|  -2.8 |  -5.0 |  -3.7 |  -3.7 | -10.6 |  26.5 | -13.4 | -29.6 |  15.0 |   8.7 |   0.0 |  25.1 |   4.3 |  17.9 | -14.3 |   7.6 |   1.7 |  10.6 |  41.0 |   0.5 |   1.6 |   6.7 |  -0.6 |	fum
|   3.0 |  -9.8 |  -2.7 |  -7.3 |  -8.1 |   2.5 | -13.6 | -15.7 |   3.6 | -12.3 |   6.7 |   2.2 |  -3.9 |  16.4 |  -9.6 |   9.2 |   8.5 |   8.3 |   4.3 |   5.5 |  12.6 |  -6.7 | -19.6 |	rom
|  -2.2 | -13.0 |  -2.1 |  -7.9 |  -2.6 |   8.5 | -13.9 | -34.7 |  12.6 |   8.7 |   4.8 |  -2.2 |  -0.5 |  15.5 | -22.7 |   4.3 |   1.2 |   2.8 |  23.0 |  -1.1 |   8.9 |   4.8 | -20.7 |	fum
|   6.2 |  11.2 |   8.3 |   7.4 |  -3.2 |  -6.0 |  16.5 |  12.4 |   4.0 |  -8.7 |  -2.3 |   9.9 |   3.3 |   2.0 |   4.8 |   3.4 |  -5.3 |   7.2 | -43.7 |  -4.6 |  22.9 |   6.4 |  55.5 |	Gimal
|  -6.4 |  -3.2 |  -1.5 |  -7.7 |  -0.6 |   5.2 | -17.6 | -22.2 |  -8.9 |  -8.4 |   4.8 |  -7.9 |   4.2 |   4.2 | -23.1 |   5.9 |  -1.2 |   9.3 |   1.0 |  -0.4 |  11.7 |  -7.7 | -19.2 |	rom
|  6.6 |  3.1 |  1.6 |  8.2 | -5.2 | -0.3 | -8.7 |  0.8 |  9.0 |  0.3 | -1.2 | -0.4 | 42.3 |  0.3 | -8.6 | -3.4 | -0.8 | -1.3 | 28.2 |  2.0 | -5.0 |  7.3 | -2.1 |	fum
|  -2.6 |   2.8 |   3.4 |   2.7 |   3.1 |  -1.3 |  -2.9 | -10.1 |  18.4 |  20.2 |   3.5 |   5.4 |  -6.1 |   4.2 | -12.8 |   4.1 |   2.5 |  -0.1 |   9.6 |   9.2 |   5.7 |  -1.1 |  13.5 |	fum
|  -1.7 |  16.0 | -13.2 |   4.9 |   2.7 |   2.3 |   3.1 |  -0.6 |   6.3 | -11.4 |  10.7 |  12.2 |  -2.7 |  -1.8 |  -1.3 |  -8.4 |   8.5 |   6.3 | -18.9 |  -0.8 | -17.9 |  -0.9 |  10.5 |	Gimal
| -11.8 |  -2.0 |  -5.6 |   1.6 |  -2.0 |  12.9 |  -4.8 | -10.9 |   5.3 |  -1.4 |  -9.4 |  11.6 |  -4.8 |   7.9 | -11.8 |  -5.0 |  10.1 |   0.2 |  19.2 |   7.9 |  -6.0 |   4.6 |   9.5 |	fum
|  16.9 |   7.3 |  -5.1 |   7.2 |   6.4 |   3.8 |   3.2 |  18.2 |  -2.4 |  -4.8 |   6.3 |  14.8 |  -2.0 | -11.3 |  21.2 |  -4.2 |  -2.4 |  -9.0 | -26.9 |   2.3 |   1.9 |   3.7 |  19.2 |	Gimal
|   0.4 |  -3.7 |  -2.7 |   1.7 |   1.2 |   3.6 | -16.9 | -23.7 |   2.2 | -33.7 |   2.3 |  -1.0 |   1.4 |  17.8 | -14.5 |   0.5 |  -1.5 |   0.1 |  26.6 |  -0.6 |  -0.5 |  -2.1 | -15.8 |	fum
|  -3.1 | -30.9 |  -4.2 |  -1.0 |   5.5 |  17.2 |  -2.6 | -14.3 |  36.2 |  12.3 |   0.4 |  32.2 |  -7.5 |  19.8 | -10.3 |   5.7 |   1.0 |  -2.0 |  18.5 |  -2.7 |  -2.1 |   6.6 | -12.9 |	fum
|  -7.3 |  -5.4 |   1.7 |  -0.1 |  -1.0 |   9.5 | -12.7 | -17.2 |  24.5 |   7.0 |  -3.9 |  -1.8 |   1.3 |   0.5 | -16.3 |  14.0 |   2.8 |  12.5 |  27.3 |  -1.8 |   1.9 |   7.5 |   6.5 |	fum
|  -5.9 |  -6.4 |  -2.1 |  -0.3 |  -5.1 |  13.5 |  -6.5 | -25.9 |  31.2 |   5.8 |   5.4 |   6.1 |  -1.7 |   7.0 | -24.4 |   3.9 |  -2.5 |  18.5 |  29.8 |   0.8 |   2.8 |   6.3 |   4.5 |	fum
|  -9.5 |  -8.3 |   8.9 |  -2.9 |   6.0 |   2.1 |  -5.2 | -14.6 |  21.2 |   3.9 |   9.9 |  -2.0 |  -3.3 |   1.6 |  -8.1 |  -3.1 |   6.5 |   3.1 |  12.9 |  -5.4 |   2.6 |   8.3 |  28.6 |	fum
|   7.8 |  -7.0 |  -3.1 |  -2.5 |   3.5 |   0.7 |   5.9 |  -2.5 |   2.1 |  -5.3 |   0.7 |   1.7 |   2.9 |   9.9 |  -7.3 |  -5.7 |   0.1 |   2.3 | -12.3 |   0.1 |  -4.8 |  -5.5 | -33.0 |	Gimal
| -10.6 |  -5.3 |  -1.5 |   3.5 |   2.1 |   0.0 | -10.1 | -17.9 |  33.9 |   0.4 |  -2.4 |   6.6 |  -7.1 |  11.9 | -10.4 |   1.1 |  -0.5 |   4.3 |  18.7 |   0.4 |   1.4 |   6.1 |   7.7 |	fum
|  -8.8 |  -3.9 |   1.4 |  -4.4 |  -1.1 |  10.7 |  -6.5 | -27.8 |   9.5 | -20.9 |  -4.2 |   0.9 |   2.2 |  11.9 | -20.1 |   3.0 |  -2.1 |   4.5 |  30.5 |  -1.4 |  -3.2 |   8.4 | -12.1 |	fum
|  -1.7 |  -6.0 |  -2.4 |  -2.8 |   6.1 |   6.4 | -14.0 | -28.3 |  16.8 |   1.5 |   3.5 |  -4.1 |  -3.6 |  19.1 | -31.2 |  -1.7 |  -4.9 |  -3.9 |  29.2 |   1.0 |   2.6 |   5.0 |   2.7 |	fum
|   1.2 |  -5.1 | -12.8 |   1.2 |  10.9 |  -5.4 | -20.3 | -29.2 |  -1.8 |  -9.6 |   7.3 |  -2.4 |   7.7 |   2.8 | -12.2 |  -1.8 |  -0.9 |  -9.2 |  27.4 |  -3.2 |   8.9 |   0.3 |  -3.7 |	rom
|   3.0 |  -5.2 |  -2.7 |   4.2 |  -4.5 | -28.1 | -17.7 |  -6.1 |   9.5 |   3.2 |  -7.8 | -11.2 |   0.8 | -12.6 | -19.9 |   2.9 |   4.3 |  -0.7 |  17.2 |   8.4 |  14.0 |  -2.7 |  42.0 |	rom
|   3.3 |  -3.3 |  -3.3 | -12.8 |  -8.4 |   9.1 | -20.2 | -10.5 |  -2.8 | -19.2 |  -0.4 |  -5.9 |  -1.0 |   1.5 | -15.9 |   1.6 | -12.0 |  -2.6 |  10.7 |  -4.4 |  12.2 |  -1.7 |  -1.4 |	rom
| -19.2 |   3.4 | -20.5 |  -3.5 |   8.0 | -12.8 | -12.5 | -32.5 |   4.9 |  -3.7 |  11.9 |  -1.5 |  -8.1 |   6.5 | -19.8 |   3.5 |  -6.5 |  -3.5 |  24.8 |   4.2 |   3.9 |  -3.4 |  19.3 |	rom
|   6.0 |  -0.9 |  -1.4 |  -3.5 |  -9.9 |   1.3 | -14.1 | -27.4 |   0.6 |  -6.0 |   1.9 |   3.5 |   1.1 |  10.1 | -20.0 | -23.1 |  -4.7 |   7.2 | -11.9 |  15.3 |  10.9 |   6.9 |  19.5 |	Gimal
|   9.3 |   7.0 |   6.1 |  -5.4 |   1.8 |   2.1 |  -7.4 |   5.0 | -10.4 |  -9.9 |   1.9 |  -7.3 |   1.9 |   2.2 |   4.4 |  -1.7 |   4.5 |  -4.6 | -13.6 |  -7.2 |  -1.2 |  -5.0 | -47.1 |	Gimal
| -16.0 | -14.7 |   1.7 |  -6.6 |  -1.4 |  38.2 | -14.6 | -35.1 |  14.6 |  30.2 |  -0.3 |  12.3 |   6.5 |   9.9 | -27.4 |   7.0 |  -6.0 |  -0.8 |  51.1 |  -7.4 |  11.8 |   5.5 |   4.1 |	fum
|   5.9 |  -8.8 |  -5.1 |  -5.1 |  -1.7 |  21.4 |  -6.9 | -27.0 |  24.9 |   3.7 |   2.7 |   2.1 |  -5.5 |  19.4 | -20.0 |  -2.1 |   4.0 |  -7.8 |  35.0 |  -4.7 |   5.7 |   7.2 | -29.3 |	fum
|  13.1 |  18.4 |   2.4 |  -7.5 |  -3.0 |  -9.9 |  10.8 |  14.3 |  -9.2 |  -9.1 |  -2.3 |  11.7 |   1.8 |  -4.9 |  10.5 |  -3.9 |   3.7 |  11.6 | -41.7 |   1.8 |   2.2 |  -0.9 |  -9.3 |	Gimal
| -15.7 |  -1.5 |  -2.4 |  -2.3 |  -5.1 |  -6.8 | -15.3 | -19.2 |  17.3 | -11.0 |  -4.1 |   4.2 |  -0.8 |  -1.2 | -10.5 |   2.7 |  -4.6 |   7.4 |  18.5 |   7.0 |  29.3 |  -2.7 |  21.9 |	rom
